[ 148 -111  224 -191   79  -38 -189   19  -68   68   74  302   36  -73
  -15  132   -9  -97   -3   55  -33   -6  -74   53  -56 -117   89   84
  -94   32  -59 -171  -53   29   45   18   38  -11   33   45  -48   23
   44   -4   20   38   18 -207   93] => <112>
[ 243  104 -153 -239 -140  169 -187  181   36  169 -218  418  116   98
 -310  100  158  -25  155 -116   65   84 -313  -31  143 -124  250    2
 -282  289  -23  -34   44  166   46  -38 -294  257  174 -133   16   62
  -41  -30  211   -4   -1  -89  -55] => <110>
[ 117  -63   19  -26  164  -17 -166   35   17   49   31  125 -107   77
   93  226  -26  -24  179   16   23    1  -36  -60  175 -120   96  -35
   44   27  -55  -77   24  -50  -43    6   28   54 -117   78   54 -124
   44  -76  -47 -129  -80  -22   42] => <110>
[ 311  -37 -116  -60 -241  125   99  225   52  151   61  304  108 -234
  -94 -232  140   31  227 -375   99  -30 -149  162  -79   76  226  123
 -332  250  132  122  -49  274  228  249   72  -15  227  -49  118  447
  -99  -44   81  106  -13  112 -437] => <103>
[  40   27  346   95   10   57 -386  291 -164  170 -269  128   -3 -246
  424  -64  -29  220  372  149  -81   -3   92    2  124 -285  298 -103
  -75 -236   12 -208  154  197 -139  272   81  371  153  -93   77 -111
  -77 -206   92  230 -489  -20  240] => <89>
[ 330 -246 -272 -411  -45 -138  240 -292 -166   80   58  365  217  193
 -178  -47  121 -171 -254 -399  107   12 -247  152 -206   40 -168  347
 -241  269  -14   96 -160 -186   81 -428   -3 -163  144  -47  -87 -178
   79 -100 -112   -7  315   19 -296] => <100>
[ 342   58 -154 -114 -280  233   33   68  -31    5 -108  572  207  168
 -187   51  152  -73   30 -197   14  -38 -448  -49  -67 -156  168  207
 -216  335    3   12   67  162  162  -57  -38 -229  267 -197   13  342
  -46  165  184  -58   77   49 -151] => <100>
[-138  -78   -1 -429  266 -145 -292   47 -130   94   86 -174 -323    7
 -209  157  -67   40  155  140  265  197   90   75  287   76   23 -155
   15  -28  -48  209  116  -14  -98 -333 -152  497 -447  249   53 -389
  117 -127  -20    7   25  -87 -132] => <95>
[ -54   20  116   40  125  -30 -168  -92 -151   43  -50   16  -32  -76
  142  -37   16   44  123   90   83   40  121   -1   14  -81  130 -100
   50 -223  -33  -17   26  -45 -191   59  -52  157  -58   28   -1 -212
   28 -232 -121  112 -266  -88  156] => <109>
[ 118   20 -273  -37  -88   13   73  -59  147   73   12  -58 -115   14
 -145  -48   38  -22  151 -320  276  -15 -122   86   75  100   16   59
  -75   74   59  270  -37  -21    2   45   27  -92   59  -17   85   59
 -121 -245 -115   -2  -92  276 -379] => <103>
[ 126  -76   34 -264  -98   27 -267  191  -61  157 -329  199   66  -77
  138  -97  -82   73  226  -38   49  -59 -150  137  140 -249  163   33
 -276  -64   12  -63   25  161  -75  153   13  278  322 -189  115 -128
 -140 -227  131  154 -328   50    3] => <89>
[ 383    5   84  179  -94   10  156   63  -51  190  204  404  212 -214
   44  -88  296   30   53 -342  -90   51  -12   11 -277  127  116  185
 -150  255   82  -91  -88   25  181   24   79 -104  103    4 -154  295
   57  -21  -64  137  161  -65 -168] => <89>
[  -7 -104  -64 -118  185 -170   64 -225  -12  -37  167  -74 -121  126
   26  134  -41  -88  -12  -49  199   -7  -43   46  -10   87 -198  131
   92   -9  -12  123  -53 -191  -43 -162  107 -146 -228  129  -71 -263
  -18  -71 -241 -130    8  -27  -68] => <89>
[ 294   68    5   11  138 -269  -96  -53  192   30  -29  336  215  -46
  -96   97   97  -38 -146  -93 -130  -65 -112  -10 -111   91    5   57
  -33   32   65 -135 -367 -289  -47  160  -90 -178  234 -217 -251    1
 -124 -127 -133   78  -20  -84  156] => <112>
[-175 -246  -80  121  328  -61  392 -408 -101   49  749 -405 -353  -46
  116   59  103 -153  171 -238  447  153  384   89 -128  342 -268   95
  201   44  -78  252   77 -133   55 -311  221  -71 -780  686   -1 -247
  296 -154 -449 -193  230 -220 -377] => <100>
[  91  178 -175  133  130 -158 -115   83  143   -3 -178   53   31  -88
  -20  -27  181  225  170 -128  114   50   -6  -75  117  121   88 -103
   60  -47  108  164  -72 -176 -164   39 -178  175    8 -163 -109 -171
 -157 -246  -46  164 -294  139  -63] => <91>
[-276   29 -264  210  249   49  288 -213 -201 -392  448 -126 -157   69
  102 -108  116  108  210   99  392   54  149  -78  -59  258  -28  -82
  313  -56   53  497  195    7  -17 -159   64 -185 -704  323   70   48
  145  246 -161 -166 -112 -131 -236] => <112>
[ -65  -33  165 -304  -14   90 -148  -77 -131  143  143    5 -178   56
 -208  167  -46 -176   58   97  217  105 -100   89    3  -36   12   80
  -97   68  -97    9  127  155   48 -151  -18   95 -192  213   -9  -59
   53   11  -36  -59   86 -227    0] => <95>
[ 247   77  186 -245  -63   -8 -205  -50   -9  226    9  352   62   69
 -364  270  112 -184 -162  -34  -39  107 -237  -12  -98  -39   50  142
 -143  213  -79 -188  -69  -42   62 -190 -154  -16  121  -38 -224   35
   27  -22    7   49  246 -185  121] => <95>
[ -80 -142  -19 -427   19  111 -217  -41  -26  -97  -80  375  212   23
   43  -27  -78 -105   81  189  201 -116 -188  164  -45 -279  -55  117
 -271  -53 -154 -108   -6  152  -55  -26  -38   78  214  -85  -34 -101
   22  -15  312  173 -237 -544  177] => <95>
[-184   63 -152  271  217   16 -154  -23 -114  -65 -173 -176  -95   -5
  494 -125   -6  271  435   99  187   -6  243  -82  245 -140  130 -257
  181 -365   -9  133  160  -71 -355   88   -7  308 -142  -15  138 -403
   19 -348  -74  102 -608   59  124] => <100>
[  59 -113 -220   56  -28   -7  306 -189 -119  -21  300  111  195 -153
  232 -425   59   -7  111 -222  168  -98  145  220 -275  171  -40   78
 -164  -50   82  185 -172   23   17  163  175 -162   66   34   27  175
   92 -132 -160  135  -79 -173 -218] => <109>
[   3  367 -577   64  -46   44  -40   70  329 -118   85  -72 -127  172
 -249  -58  -60   87  275   -2  234  -69 -134  -43  297  266   31 -305
   63   50  124  474 -119  -96 -128  164 -119  -78  -52 -214   36  323
  -28  -56  -19  -72 -100  171 -228] => <108>
[ 242  -27  -18   -7  -66  -29  -70  -19   62  126  135  193   63  -60
  152  -72 -115  -71   70 -100  -82 -140   -4  120  -44  -28   28    6
 -118  -38   13  -62 -213  -70  -20  214  212 -190  287 -131    5  250
   71 -186  -85   95   -7   17  -20] => <109>
[ -36  100   80   67  109  -78 -300  135 -105    1  -79   -8  -51  -39
  365  -59 -163  198  261  259  -49  -73  103    6  158  -92  114 -193
   74 -277   55   16   15  -10 -195  185  129  143   32 -139   36  -55
   -9  -97  -17  121 -369    9  229] => <95>
[  35 -135  274 -373   17   77 -261 -117 -175  208   94  204  -60   -1
 -132  186  -39 -218  -32   93   83   92  -44   94  -41 -199   27   86
 -154   18 -202 -201   65   66  -19 -230  -32  159  -16  159  -54 -142
  193 -137   43   91  131 -340  125] => <109>
[ 284    6   -1   53  -11    1   91 -118   -4  171  206  283  110   85
  -28  124  121 -149  -17 -173  -57   14  -91  -14 -150   54   10  140
  -87  216  -13 -139 -131  -77   91  -13   37 -186   41   37 -132  110
   79   -7 -161 -103  203 -155   33] => <110>
[ 237   -4 -115  -88   69  -42   60 -129  -74   46  145  348  129  180
 -115  152  158  -86  -74 -111   -3   60 -143  -59  -89   48  -24  121
  -41  239  -30  -28  -69 -139   46 -264  -78  -94  -71   13 -152  -34
  128   63  -62  -87  231 -168    3] => <110>
[  -2  113  -18  -24  248 -246 -431  182  151  189  -86 -187 -168 -177
  167  -32 -178  179  311  140  -25   -8  270   58  361   56  113 -400
   28 -306   52   18 -201 -198 -324  263  -62  467   22 -120    9 -240
   27 -470 -118  191 -309   42  144] => <108>
[ 183  -75  -61   -4  -79   12  266 -187 -184  -18  175  358  266  -35
   62 -168  230  -26  -73 -247  102    1  -96   72 -367   76  -78  295
 -127  153   27   58  -32  -10  104 -185   91 -236   62   -4 -157   93
   55   42  -50  127   86 -172 -146] => <91>
[ -69  -67   84   37  157   10   71 -238  -77  -74  337  103    0    1
  120  111  111  -72   26   23  204   31   58   -4 -206   33 -193  167
  102    7 -111   -3   68  -82    0 -266  126 -170 -260  213 -191  -95
  161   19  -56   61   32 -371   40] => <91>
[  67   83 -101   25   56   -8  -18 -222  138  121  129   50   -7    7
 -193   92  142 -122    7 -164  191   65    9    6  -63   94  -40   12
  -14   34  -74   20 -115 -166  -87  -77 -132  -36    4   53 -153  -69
   53 -285 -127   90   23 -151  -28] => <112>
[  52 -301 -311 -417   57  -16  269 -321 -168  135  495  -74 -191   11
 -310  -90   86 -198  -20 -400  426  169  110  237  -71  246 -154  121
 -147  218  -88  373    7  -58   96 -536   19   81 -365  410   93  -99
  347 -229 -163   10  446  -45 -651] => <109>
[  53  209  -95 -134  -73   91  -64  -39  -57   -1  153  252   45  131
 -280   45   65  -71    5  116   79   60 -168  -36  -39  106   42  -49
  -51  152   -6  120   -6   24    2 -129 -143  -38  -95  -53 -139  216
  124  145   26  -14  170 -238   44] => <108>
[  29   92 -309 -215   17   54 -232   33  185  199   15  -34 -109  177
  -57  104 -126  -40  279    9  176   -5  -43   71  308  -25  -48 -165
 -149   48  -77   66  -58  -44 -144  -51  -75  265   71  -59   24 -110
  106 -264   66   12  -49 -133   -5] => <110>
[ 114  136  113  -39  -11   23 -170  162   14  154  -82  160  -38 -140
 -249   90  215   64  146  -85  111  160 -101  -42   36   53  215   -3
  -87  138   42   21   74  109   36    4 -209  245  -75   30  -81    6
 -110  -68   29   90  -72  -30  -71] => <103>
[ 137    1 -142 -362  166 -161 -197   48 -134  -24   14  284    6  106
 -258  131  103   94  -53   31   60  144 -109  -35  118   63   25  -38
   -6  151   -8  169   14 -146  -42 -484 -200  235 -182  -34 -105 -168
  156   41  125   98  177  -50 -112] => <95>
[-126   78 -255    0   57   -9  166 -164  -74 -146  207  -54  -22   83
   -8 -123   66   47  116   -7  315   15  -17   43  -76  207 -109   27
   55    1   61  345   38  -14  -32 -117   18 -101 -257   72  -49   -7
    5   58 -105  -14  -90 -114 -151] => <103>
[ 111  137 -249 -363   -5  -40 -319  417   72   41 -114  193  -57  -13
 -211   -2   -5  241  287   56  111   70 -175   41  342   76  124 -168
 -172  178   99  275   55  112   -1 -146 -155  438  -34 -172   26   82
   -8   47  311  145  -41   44 -232] => <91>
[ -32   19 -371 -216  108  -33 -276 -115  280   37 -268  -43  -50  226
   38  126 -150  -33  201  -18  256 -106 -120   46  339 -197 -126 -101
  -66 -152 -126   50  -98 -220 -320  -35 -111  165  238 -203   22 -423
  -56 -471   62   68 -351  -16   74] => <100>
[ -43  299  -10  167  -13  -30  154 -317  141   41  348   -5   60  146
 -163  143  126 -174 -102   43  169   24 -104  -29 -308  306 -302  162
   75  109    3   28 -143 -170    8  -63    7 -377 -116   27 -432  101
  -34   89 -254  -39  145 -409  219] => <91>
[ 320  -91  412   -5 -234  272 -145  178  -80  229   56  515  110 -181
  112  117   92 -118  144 -111 -114  -27 -183   26 -178 -297  216  252
 -244  197  -92 -362  126  310  223  125  207 -115  269   26  -11  379
   42   48  179  102   35 -176   29] => <89>
[ 289  -38  167  -88  -88  -10 -192  206 -165  103 -154  389  129 -119
  120  -69    4   83   90  -38 -161  -45 -128   46  -16 -163  277   48
 -165   14   74 -106  -20  126   48  170   76   36  262 -173   65  170
  -63  -12   66  114 -131  109   14] => <95>
[  92   52 -199 -292  -24  -40 -170  -19  303  235   35  -32 -104  -12
 -351   71  -55 -156  104 -159  229   10  -98  166  153  105  -26  -57
 -226   86  -29   80 -212  -52  -48   93 -141  144  149  -27  -30   -5
  -51 -342  -41   61   25  -71 -159] => <112>
[ 148  214  -51  244    2  -35  -56   46  106  -33   30  225  145   35
  212   16   38  101  130   48  -76 -105  -86  -79  -50   38  -10   -4
   51  -11   76  -29 -110 -108  -63  170  100 -203  143 -227 -177  173
  -59   28  -34   56 -168  -79  188] => <89>
[ 207  290 -139   78   -8 -149 -291  290   44  114 -335  272  257  -74
  194 -179   73  338  218   50 -165  -29  -34  -34  131   18  157 -194
 -120  -80  160   -1 -154 -102 -213  169 -145  331  355 -466 -157  -38
 -110 -185  110  312 -339   21  220] => <89>
[  86   47  303  -46  105  -57 -296   71   11  200   94  151  -27 -126
   42  196   33  -10   90  108  -39   67   49    0  -15  -44   18    8
  -30  -10  -69 -224  -20  -31  -35  -41   18  154   -9   46 -197  -61
   71 -113   16  165  -10 -281  218] => <103>
[-166  144   -5  -78   16   92 -148  -90  -20   46   37  -79 -119  149
    3  126  -52  -43  177  189  238   38  -76   -5   74  -32  -88  -18
   17  -51  -74   60  124   39 -119  -93  -24   85 -144   46  -90 -156
    2  -42  -27  -21 -149 -247  169] => <89>
[ -77  111  -49   28  -67  122  147 -125 -138   -3  348  -76 -161   93
  -87   11   44  -54  121    9  260   77  -48   19 -105  191  -56   73
   58  112   28  264  154  117   94 -145  115 -171 -335  203  -33  194
   73  168 -141 -108  111  -88 -166] => <103>
[ -17  501 -256  450  158  -60 -198  240   80 -312   13  215  148   65
  278  -73   72  432  297  372 -111  -75   38 -260  139  163  119 -367
  295 -139  178  230  -29 -147 -213  155  -54  -42  -89 -364 -184  285
   19  235  134  140 -365  -90  301] => <95>
[  56  141  -86  294  201  -39 -128 -158  123   60   43   43    4  105
  228  180   77   34  159    7   19   -2  120 -151   81  -46  -37 -116
  177 -116  -87 -112  -67 -294 -244  -34  -29   -5  -16  -43 -157 -224
  111 -293 -127   49 -181 -131  256] => <110>

[  97   14 -246 -220   15 -203  -53  201  -40 -714 -289   48 -243 -217
 -134  121  -90  -67  128 -104   19    8 -156  272  -73  -49 -289   59
 -237  115  497   17  -36   25  166  535  -87  -41  -32  -61 -272 -139
  202  -88   67  184   -2  164 -381] => <27>
[-153 -256 -147  267 -196 -218   46   73  -10   18    7   17  160   71
 -205  362   34 -313   58  193 -184  -13 -140  -40  135   99  219   12
  114 -151   27   50 -166   93   59 -309  240 -196    4   31  190    4
  -14 -199  107  -59 -262   34 -258] => <30>
[ -35  132  235 -172  117  166   35 -162  -42  280   15  -14 -210  253
  242  -48  -57  -67 -313   89  301   -2   74   99   -6  -58 -111   40
 -132  192  -76 -341  -79  149 -319  -24 -144 -276  252 -357  141  124
   31 -133   20    0 -102  121  115] => <31>
[-131  112  393 -290  -46   30   75   53  -23  343   21   98 -267  387
  194 -124 -175  138 -122 -116  308   -1  236  100 -114  -38   -4  -33
 -131  302  -26 -419  -67   27 -216  100 -182 -288  109 -388   20   76
   73  -75  -24  -20 -159  276  -26] => <25>
[-112 -276 -246  264 -207 -201   62  102    1  -14  -73   -5  184   54
 -203  380  113 -317  145  161 -199    9 -135  -62   78   72  185   77
  105  -67   43   12 -183  140   29 -319  275 -135  -57   32  178  -16
  -17 -101   74  -57 -202   35 -236] => <29>
[-136  120  410 -295  -46   23   64   65  -22  350   37   97 -266  384
  186 -133 -170  183  -95 -138  312  -10  255  106 -100  -45   11  -45
 -121  310  -12 -417  -62   10 -196  126 -177 -286   87 -375   29   79
   74  -84  -23  -34 -140  290  -17] => <25>
[  -1   80 -205 -129  -83   63 -338   72 -337 -207  -22  209   86 -174
  334 -247 -102 -250  -17  107  -86  103 -110   39   12   18 -323  -41
  -15 -143  174  223  156  -81  240 -103  342  262 -211    1   74   62
   37  -62    8   29 -116   87 -164] => <29>
[ -70   42 -154  154  -10  -34  128 -102 -122  105  -21  -34  127 -369
 -149 -338 -259   90 -129 -181    2  -76 -223  358  -79  299  -63 -187
 -144   54  254  191  180 -196  197   54   74  -11 -221   38   65   75
  -43 -254 -103  156 -114 -116 -124] => <28>
[-137 -194 -132  299 -114 -153  -51   -9   -8   -3   52  -85  133   19
 -180  365   14 -340  -40  284 -138  -54 -115   43  201   57  249   37
  114 -209   -2  107 -187  143   55 -256  262 -192  109   63  321   21
  -10 -343  192  -52 -180    0 -177] => <31>
[ -52  -17 -137  139  104 -167  108 -174   37  503  203  226   40 -369
 -131 -277  269  -48   34 -256   43 -252 -250  372  -18  251 -135 -205
 -116  123   97   38  300 -255   -5  -84   58 -212 -158  -63 -137  157
  117  125 -200   55  -13 -284   13] => <25>
[ -64   49   -2  -61  113  193   94 -224  -81  256  101   70  -51  170
  191   16   10 -220 -301  242  187   56 -187  -42   46  134 -228  -33
  -63  -58  -73 -215  -18  144 -190 -335  161 -255   80 -284  138  154
  -29  -62 -118  -50  -88   15  165] => <20>
[ 116  -11 -280 -214   -9 -159 -103  235  -45 -666 -324    6 -183 -181
  -92  151   -9  -99  210  -79   14   47  -84  226  -66 -108 -240  115
 -200  159  440  -26  -98  102  127  462   -8   11  -52  -71 -195 -119
  164  -71   99  139   50  179 -339] => <29>
[ -41   68  -58   36  237   75 -125 -199  126  450  368  101  -91 -215
   92 -225  301  -58   86  -61  179 -200 -148  317  116  185 -171 -169
  -28   75  -55   57  250 -130   58  -54  365 -210  -94 -139   30  224
   92   -9  -89 -135  346 -229  269] => <31>
[ -12 -277 -299  164 -197 -160   22  167  -16 -140 -212    2  173   19
 -123  364  197 -320  260  118 -212   68 -108  -74   48  -20   62  139
   82   60   77  -28 -195  176   -3 -229  240  -47  -96  -12   93  -21
  -27  -15   98  -66 -123   60 -251] => <25>
[-160  194  504 -290   11   33 -133   60  -36  271  146   -9 -298  327
  176 -139 -272  204 -146  -65  369  -46  344  233   41  -91  149 -100
 -104  175    1 -292  -98   14  -72  274 -125 -294  195 -313  169  107
   80 -380  147  -44  -74  308  -18] => <20>
[  55   -4 -192  307   60   82  218  -90  319 -232 -115 -257 -195   78
   69  -34   54  278  116 -476  -50 -115 -148  -70 -225   -9 -101  258
  -30  757  223   79  220 -139  -82  268 -174   70 -101   21  -68  -92
  121  381 -137    6   17   46   15] => <25>
[ -46 -238 -227  253 -122 -130  -66   60  -10  -88  -75  -79  174   -4
 -130  375  143 -374  110  221 -172   23 -114  -14  174   -4  175   90
  107  -78   20   65 -205  180   20 -250  263 -115   50   22  227   27
  -40 -217  194  -71 -138    5 -207] => <20>
[ 126  -45 -273 -206  -40 -158  -86  257  -49 -639 -352   23 -147 -164
  -75  163   25 -101  255  -82  -26   65  -79  186  -59 -118 -244  119
 -167  190  414  -34 -103   95  114  421  -10   24  -81  -77 -201 -109
  134  -41  104  106   40  182 -348] => <25>
[-113   40  -56  -79  100  148   -6 -110   17  363  300  175  -43   11
  154 -150  118  -42   58   80  150  -30 -181   66   53  261 -264 -178
   16  -49  -49  -46  170  -62  104 -249  501 -182 -245 -194   53  191
   10   21 -203 -184  243  -56  248] => <30>
[ -67   42  151 -163   23   98  184 -108  -50  328   -7  133 -140  299
  199  -27   -3  -72 -219   34  210   38  -31  -40  -82   41 -187    7
 -108  192  -55 -382  -30   92 -304 -192  -96 -278   85 -365    8  105
   22   82 -136  -19 -195  126   60] => <27>
[-251  113  451 -185  -85  -91  -93  114  -33  248  220   41 -222  299
   31  -68 -332  192  -91  -44  259  -71  270  205   69   22  243 -170
  -41   20   41 -177  -85  -56   80  192   -2 -312   97 -205  176   72
   82 -422  119  -57 -141  298 -115] => <28>
[ -99   33 -176  141  -75  -28  181  -42 -103  108  -61  -41  122 -312
 -153 -353 -302  165  -56 -235   -7  -58 -187  321 -172  320  -58 -154
 -138  128  264  155  177 -194  217   54  124   36 -321   42   65   36
  -44 -182 -165  150  -81  -66 -117] => <29>
[  71  133 -241   32   33   14 -155  -92 -317 -261  -24  172  117 -158
  236  -92  142  -56 -137  -36 -106   -5 -208 -150   98 -151 -311   54
    1  -14  346  110  190  -95    9  -96  -61  217 -151  121   86   57
  101  186  -93   52 -345  129  -90] => <25>
[-129   36  -82  -83   86  123   16 -104   23  379  303  199  -54   27
  131 -133  131  -53   61   77  156  -41 -186   61   18  272 -265 -163
    4  -55  -45  -76  168  -49   92 -273  516 -190 -256 -195   45  172
   36   68 -242 -169  239  -50  251] => <29>
[ 124 -170 -298  -62  -99 -103 -111  242  -38 -442 -350  -27   27  -84
  -22  265  173 -254  326   34 -118  117  -46   53   25 -142 -115  168
  -35  190  216  -37 -188  186   33  126  132   38  -69  -81  -51  -41
   17  -44  176  -14   28  122 -293] => <30>
[ -26   38 -148  198  156 -100   30 -248  -36  389  173   85   86 -471
 -138 -305  133  -91 -131 -164   59 -230 -263  457   53  237  -79 -209
 -144   24  129  147  256 -207   29  -33   33 -169  -49  -10   -1  173
   62 -121  -87  120  -48 -311   -1] => <20>
[  70 -229 -319   35 -155 -135  -41  227  -18 -315 -305   -2   93  -30
  -66  319  215 -270  340   50 -175   95  -71  -25   17 -100  -49  174
   25  166  161  -47 -188  179   11  -33  186   17 -112  -45   -3  -42
    5   22  124  -46  -25  105 -273] => <25>
[ -71   74  -56  -59  146  226   17 -231  -88  250  177   67  -26   75
  189  -21   29 -204 -247  290  182   34 -211    9   97  173 -261  -74
  -31 -153  -68 -124   22  125  -76 -332  334 -212   -6 -228  195  179
  -34 -119 -120  -93   60  -24  240] => <31>
[ -62   43 -166  176   36  -64  103 -156 -126  182   33    5  139 -439
 -170 -342 -173   19 -162 -159   14 -120 -256  412  -34  303  -65 -215
 -155   -2  233  198  201 -202  164   17   62  -58 -171   37   53  107
  -20 -255  -96  169 -122 -189 -107] => <28>
[ 154  -89 -286  -59   -7  -38 -207  173  -45 -522 -331 -135  -21 -153
    1  249  129 -253  228   94  -57   87  -22  149   78 -193 -106  191
  -61  153  230   18 -205  228   39  239  120   55   32  -54   49  -34
   27 -190  259   15  108  104 -231] => <31>
[ -70   -2 -170  166    8 -140  164 -136  -97  302   53  128  136 -419
 -186 -323  -38   10  -84 -217  -18 -159 -274  375  -63  304 -104 -219
 -142   41  211  130  243 -247  107  -48   31  -99 -217   16  -44  105
   23  -79 -172  147 -149 -210 -113] => <27>
[  45   -7 -168  321   53  130  215  -83  336 -241 -124 -328 -187   68
   68  -79  -51  305  115 -466  -40  -87 -136  -26 -229   44  -68  231
  -29  766  200  131  210 -145  -20  299 -116   80 -112   13  -34  -83
   67  265 -101   -3   72   34   17] => <30>
[ -35    5 -112  136  159 -119   39 -202   60  510  260  199   20 -364
  -81 -277  312  -62   34 -228   74 -253 -236  373   45  224 -133 -212
  -98  115   62   58  305 -243   -5  -74   93 -224 -114  -79 -111  193
  113   91 -158   15   49 -298   67] => <30>
[-102   10  -34  -99   38  131  177 -153  -84  301  105  187  -29  181
  148    1   30 -158 -190  188  141   55 -218  -85  -17  197 -285  -71
  -44  -62  -42 -243   27   82 -136 -385  224 -246  -82 -273   56  132
  -14   68 -229  -75  -81   38  143] => <27>
[ -94 -219 -186  284 -117 -131  -51   16  -13  -46  -17  -94  158    6
 -159  377   64 -369   18  276 -155  -10 -123   19  188   36  212   67
  109 -159    1   89 -206  176   37 -266  276 -157   84   43  291   24
  -35 -301  196  -60 -154   -4 -184] => <31>
[-305    5  323  -59 -180 -191    4  138  -42  232  221   97 -108  270
 -107   52 -309  129  -44   16  121  -81  151  126   70  112  272 -180
   23 -109   66 -113  -89  -70  149   25  106 -311  -13 -100  188   32
   72 -368   54  -65 -216  266 -179] => <27>
[-258  143  466 -260 -109  -86  -60  145  -47  294  196   85 -253  352
   62 -109 -325  255  -65  -97  299  -67  317  185   -9    3  202 -148
  -67   84   53 -269  -76  -53   40  200  -24 -294   43 -238  148   57
  111 -318   50  -47 -137  351  -89] => <29>
[ 130   61 -238 -179  107 -135 -154  123  -36 -757 -254  -66 -253 -265
 -107  131  -94 -119   35  -32   67   -2 -144  332   15  -94 -239   76
 -244   74  474   74  -68   80  151  579  -90  -46   99  -50 -171 -105
  187 -236  170  192   41  124 -330] => <20>
[ 125   94 -212  193  166    9    4 -179   44 -288  -21  -30 -103  -67
  147   19  270   73  -72 -275  -45 -129 -219 -114   25 -183 -228  190
  -36  394  320   63  225 -111 -153  147 -292   66   24   71  -49    0
  188  361  -87   46 -215   53  -20] => <30>
[ -28  -17 -202   92  -34  164 -307   -3  -13 -358    5  -81 -100  -49
  322 -101 -263 -352  -48  177 -113   79 -164   73  -34  128 -213   81
   27   -2    0  409  129  -31  284    1  467  177   -3  -16  119  -24
   27 -191  143  -12   93  -20 -124] => <31>
[ -72  164  364 -227   81  128  -15  -78  -30  289   40  -33 -263  299
  228  -95 -145   60 -254    4  346  -19  207  160   -6  -90   -6    3
 -136  242  -54 -354  -97  106 -260  122 -184 -286  250 -362  151  116
   47 -222   76  -11  -88  203   71] => <31>
[  73   20 -200  260   96   49  169 -111  270 -273  -90 -187 -211   56
   84    1  120  217   68 -428  -39 -128 -174  -80 -174  -57 -151  254
  -45  673  256   60  223 -128 -110  260 -221   50  -50   22  -96  -83
  164  405 -132   24  -37   53   -1] => <25>
[  64 -248 -334   63 -168 -135  -20  220  -13 -293 -316  -14  111  -35
  -79  320  204 -294  331   57 -188   98  -83  -23    3  -77  -36  178
   25  167  143  -40 -193  184    6  -64  196   17 -110  -46    5  -44
   -9   16  121  -38  -36   84 -279] => <25>
[ 136   51 -238 -189   94 -126 -171  141  -40 -747 -269  -67 -240 -257
  -86  130  -80 -133   61  -27   61   14 -123  324   15 -107 -237   82
 -235   87  456   67  -79   92  149  565  -70  -31   92  -60 -165  -99
  174 -234  183  178   54  128 -330] => <20>
